Below are the code and all the weights of a small trained network. Each question names an input and a target symbol and asks about switching units off, where a switched-off unit gives its printed mean instead of its output.

import numpy as np


def w(rows, s, z=0):
    codes = np.array(rows[::2]) - 128.0
    scale = np.full(codes.shape[1], s)
    scale[-1] = z or s
    return codes * scale


def norm(h):
    return h / np.sqrt((h * h).mean(-1, keepdims=True) + 1e-5)


def f(y):
    return np.maximum(y, 0)


def softmax(a):
    e = np.exp(a - a.max(-1, keepdims=True))
    return e / e.sum(-1, keepdims=True)


def log_softmax(a):
    a = a - a.max(-1, keepdims=True)
    return a - np.log(np.exp(a).sum(-1, keepdims=True))


def net(x, mask):
    ids = ['ΓΛΠΨΩαβεθμτφ'.index(c) for c in x.split()]
    T = len(ids)
    res = E[ids] + P[:T]
    u = 0
    for l in range(3):
        q, k, v = (norm(res) @ M[l].T for M in (Q, K, V))
        z = softmax(np.where(np.tri(T) > 0, q @ k.T / 2**0.5, -1e9)) @ v
        res = res + np.where(mask[u], z, O[l][:, -1]) @ O[l][:, :-1]
        u += 1
        y = f(norm(res) @ A[l][:, :-1].T + A[l][:, -1])
        res = res + np.where(mask[u : u + 4], y, B[l][:, -1]) @ B[l][:, :-1]
        u += 4
    return log_softmax(norm(res)[-1] @ U[:, :-1].T + U[:, -1])


Q, K, V, O, A, B = {}, {}, {}, {}, {}, {}
E = w([
[106,147,174,119,141,113,107,106],'Γ',
[136,185,139,126,74,144,125,131],'Λ',
[90,109,122,116,150,93,60,210],'Π',
[160,200,121,179,92,94,155,129],'Ψ',
[220,152,80,4,185,155,146,147],'Ω',
[119,135,156,99,135,136,125,124],'α',
[53,162,20,179,149,45,65,72],'β',
[155,73,85,76,115,59,173,126],'ε',
[135,64,162,216,86,76,127,138],'θ',
[164,110,183,140,120,174,91,77],'μ',
[127,55,133,132,91,171,92,114],'τ',
[120,102,233,72,179,127,206,64],'φ',
],0.026)
P = w([
[254,147,140,243,217,204,110,91],'0',
[66,99,134,143,77,176,160,53],'1',
[72,111,175,126,72,151,171,97],'2',
[72,118,177,124,63,150,164,98],'3',
[76,127,165,129,53,142,166,103],'4',
[92,130,142,126,55,157,169,112],'5',
[74,123,149,134,59,148,166,97],'6',
[79,124,143,122,60,142,172,106],'7',
[80,122,148,115,47,146,169,107],'8',
[74,126,148,118,47,149,169,109],'9',
[76,126,148,120,49,149,169,107],'10',
[76,121,150,121,60,156,172,105],'11',
[91,135,148,130,61,163,162,103],'12',
],0.0071)
Q[0] = w([
[147,177,212,101,142,132,63,170],'0.h0',
[2,224,232,86,64,132,76,106],'0.h0',
],0.0084)
K[0] = w([
[194,125,175,149,186,183,138,166],'0.h0',
[182,150,112,218,254,148,109,128],'0.h0',
],0.0054)
V[0] = w([
[179,148,219,89,98,182,168,223],'0.h0',
[254,186,125,129,148,101,53,163],'0.h0',
],0.0034)
O[0] = w([
[223,156,237,88,144,57,180,191,146],'0.h0',
[121,152,1,86,129,137,70,182,254],'0.h0',
],0.014,0.0012)
A[0] = w([
[118,190,83,230,66,34,113,116,9],'0.n0',
[1,86,135,62,190,160,67,137,223],'0.n1',
[79,171,82,146,142,150,171,145,75],'0.n2',
[93,54,86,78,192,102,55,202,82],'0.n3',
],0.0056,0.0013)
B[0] = w([
[105,110,107,254,192,115,168,68,154],'0.n0',
[122,174,47,129,98,91,110,161,254],'0.n1',
[134,215,91,191,195,71,144,138,133],'0.n2',
[144,239,237,211,155,109,135,167,232],'0.n3',
],0.01,0.0081)
Q[1] = w([
[67,108,119,100,98,111,202,82],'1.h0',
[121,246,166,106,20,59,121,86],'1.h0',
],0.012)
K[1] = w([
[193,58,193,157,165,136,180,4],'1.h0',
[254,131,130,197,244,143,92,137],'1.h0',
],0.0087)
V[1] = w([
[158,98,145,103,43,224,170,168],'1.h0',
[2,79,122,69,68,143,73,238],'1.h0',
],0.0058)
O[1] = w([
[60,54,51,123,207,156,2,97,4],'1.h0',
[147,149,220,118,116,23,14,183,150],'1.h0',
],0.0073,0.0041)
A[1] = w([
[88,158,82,157,99,134,118,255,143],'1.n0',
[145,112,221,54,186,162,134,51,1],'1.n1',
[85,115,167,186,142,61,144,200,155],'1.n2',
[188,111,181,144,30,226,88,53,161],'1.n3',
],0.0089,0.0037)
B[1] = w([
[130,136,190,166,99,142,79,52,254],'1.n0',
[11,51,208,180,77,219,134,204,147],'1.n1',
[105,146,146,119,9,178,112,135,248],'1.n2',
[56,92,144,73,181,58,60,139,167],'1.n3',
],0.012,0.0098)
Q[2] = w([
[109,172,61,65,130,123,131,1],'2.h0',
[172,18,40,163,230,38,191,221],'2.h0',
],0.009)
K[2] = w([
[174,90,58,136,254,112,117,104],'2.h0',
[85,114,84,53,47,128,146,64],'2.h0',
],0.0096)
V[2] = w([
[205,113,54,74,86,47,121,53],'2.h0',
[224,12,88,254,117,249,114,218],'2.h0',
],0.005)
O[2] = w([
[88,157,176,103,97,61,137,4,2],'2.h0',
[161,32,152,201,58,108,114,162,63],'2.h0',
],0.013,0.0036)
A[2] = w([
[120,173,104,176,152,52,91,180,4],'2.n0',
[137,31,157,181,105,179,55,57,234],'2.n1',
[160,57,104,113,139,32,217,10,137],'2.n2',
[128,167,118,134,124,109,126,32,226],'2.n3',
],0.011,0.0024)
B[2] = w([
[102,121,190,75,117,170,18,76,233],'2.n0',
[101,181,103,87,155,5,153,151,253],'2.n1',
[164,143,150,50,39,173,135,106,201],'2.n2',
[200,48,156,149,192,168,131,162,210],'2.n3',
],0.012,0.0058)
U = w([
[157,245,103,77,198,139,183,145,133],'Γ',
[202,66,152,139,191,168,113,144,183],'Λ',
[123,170,156,128,64,176,59,174,160],'Π',
[184,149,137,243,110,169,222,114,66],'Ψ',
[206,135,189,159,181,60,154,101,5],'Ω',
[178,77,69,171,126,150,121,239,80],'α',
[83,116,90,187,141,151,119,22,130],'β',
[177,93,164,58,70,118,187,72,163],'ε',
[118,107,102,176,44,27,204,146,63],'θ',
[106,167,18,97,100,158,157,177,115],'μ',
[105,103,105,29,178,62,84,143,119],'τ',
[35,69,134,131,129,208,184,161,180],'φ',
],0.012,0.0029)

Each question gives the input, a string of symbols that net reads in full, and the target symbol t.
The units are the heads (2 rows each of Q, K, V and O) and the neurons (one row each of A and B). Each row of codes is followed by its name. A weight is (code - 128) times the scale printed after its matrix; where a second scale follows, it is the last column's (O, A, B and U).
mask holds one flag per unit, layer by layer, with each layer's heads first. A switched-off unit (its flag False) gives its mean, the last column of its rows in O or B, instead of its output. The means were averaged over made-up inputs and are rounded, as every weight is.
A unit's drop is (log p(t) with every unit on - log p(t) with that unit switched off) / (log p(t) with every unit on - log p(t) with every unit switched off).
The circuit of an input: a set's keep is (log p(t) with only the set's units on - log p(t) with every unit switched off) / (log p(t) with every unit on - log p(t) with every unit switched off). Starting from the 12 units with the biggest drops (on a tie, the unit counted first), units are removed one at a time, each time the one whose removal leaves the highest keep (on an exact tie, the one counted first), for as long as the keep stays at least 0.8.
circuit, biggest first: the units of the circuit, biggest drop first
unit that matters most: the unit with the biggest drop
top k neurons: the k neurons with the biggest drops, biggest first
top k neurons in layer l: the k neurons of layer l with the biggest drops, biggest first
drop of u: that unit's drop, to one decimal
input μ φ ε μ φ Γ Λ, target μ: top 3 neurons in layer 1 : (1.n3 1.n1 1.n0)
input μ μ α Π φ Γ Γ, target μ: circuit, biggest first : (1.h0 0.n3 1.n0 2.n0)
input Ψ Π θ α φ Γ Π ε Γ Ω Π Π α, target Ψ: unit that matters most : 1.h0
input β Λ Π Π Γ, target β: top 2 neurons : (1.n2 0.n3)
input Π Ω α Π Γ θ, target θ: circuit, biggest first : (0.n3 2.n1)
input Λ φ Γ ε θ Γ Π Γ Γ, target Λ: top 2 neurons in layer 1 : (1.n1 1.n2)
input ε θ θ Γ, target ε: top 2 neurons in layer 2 : (2.n2 2.n3)
input ε φ τ Π Π ε Π Λ, target ε: top 4 neurons : (0.n3 1.n2 2.n2 0.n1)
input μ Π Λ ε β α, target μ: top 2 neurons in layer 1 : (1.n3 1.n1)
input ε Π Π Π Λ, target ε: top 4 neurons : (1.n2 0.n3 0.n1 2.n2)
input Γ Γ Λ Π Γ α Λ, target Γ: top 2 neurons : (1.n2 1.n3)
input ε Π Π φ Π μ Π Γ, target ε: top 3 neurons : (0.n3 1.n2 2.n2)
input Ω Γ ε θ Γ Π θ Π Ω Γ Γ, target Ω: top 2 neurons in layer 1 : (1.n2 1.n0)
input φ α Γ Γ θ φ θ, target θ: top neuron : (2.n1)
input μ φ φ θ Γ α, target μ: top 3 neurons : (0.n1 1.n3 0.n3)
input τ φ Γ Π Γ Π Γ, target τ: top 2 neurons : (0.n3 1.n2)
input Λ Π ε Π θ Γ α, target Λ: top 2 neurons in layer 1 : (1.n1 1.n3)
input α Γ Λ, target α: top 2 neurons : (0.n1 1.n1)
input τ ε Λ Π Π Π φ Γ Π Π α, target τ: top 3 neurons : (1.n2 0.n3 1.n3)
input θ Π Π τ Λ, target θ: top neuron in layer 0 : (0.n0)
input τ μ θ τ Π Π α, target τ: top 4 neurons : (1.n2 0.n3 1.n3 2.n1)
input α ε φ ε Π θ Π β Γ, target α: top 3 neurons in layer 1 : (1.n2 1.n1 1.n0)
input θ τ Γ, target θ: drop of 1.n3 : 0.0
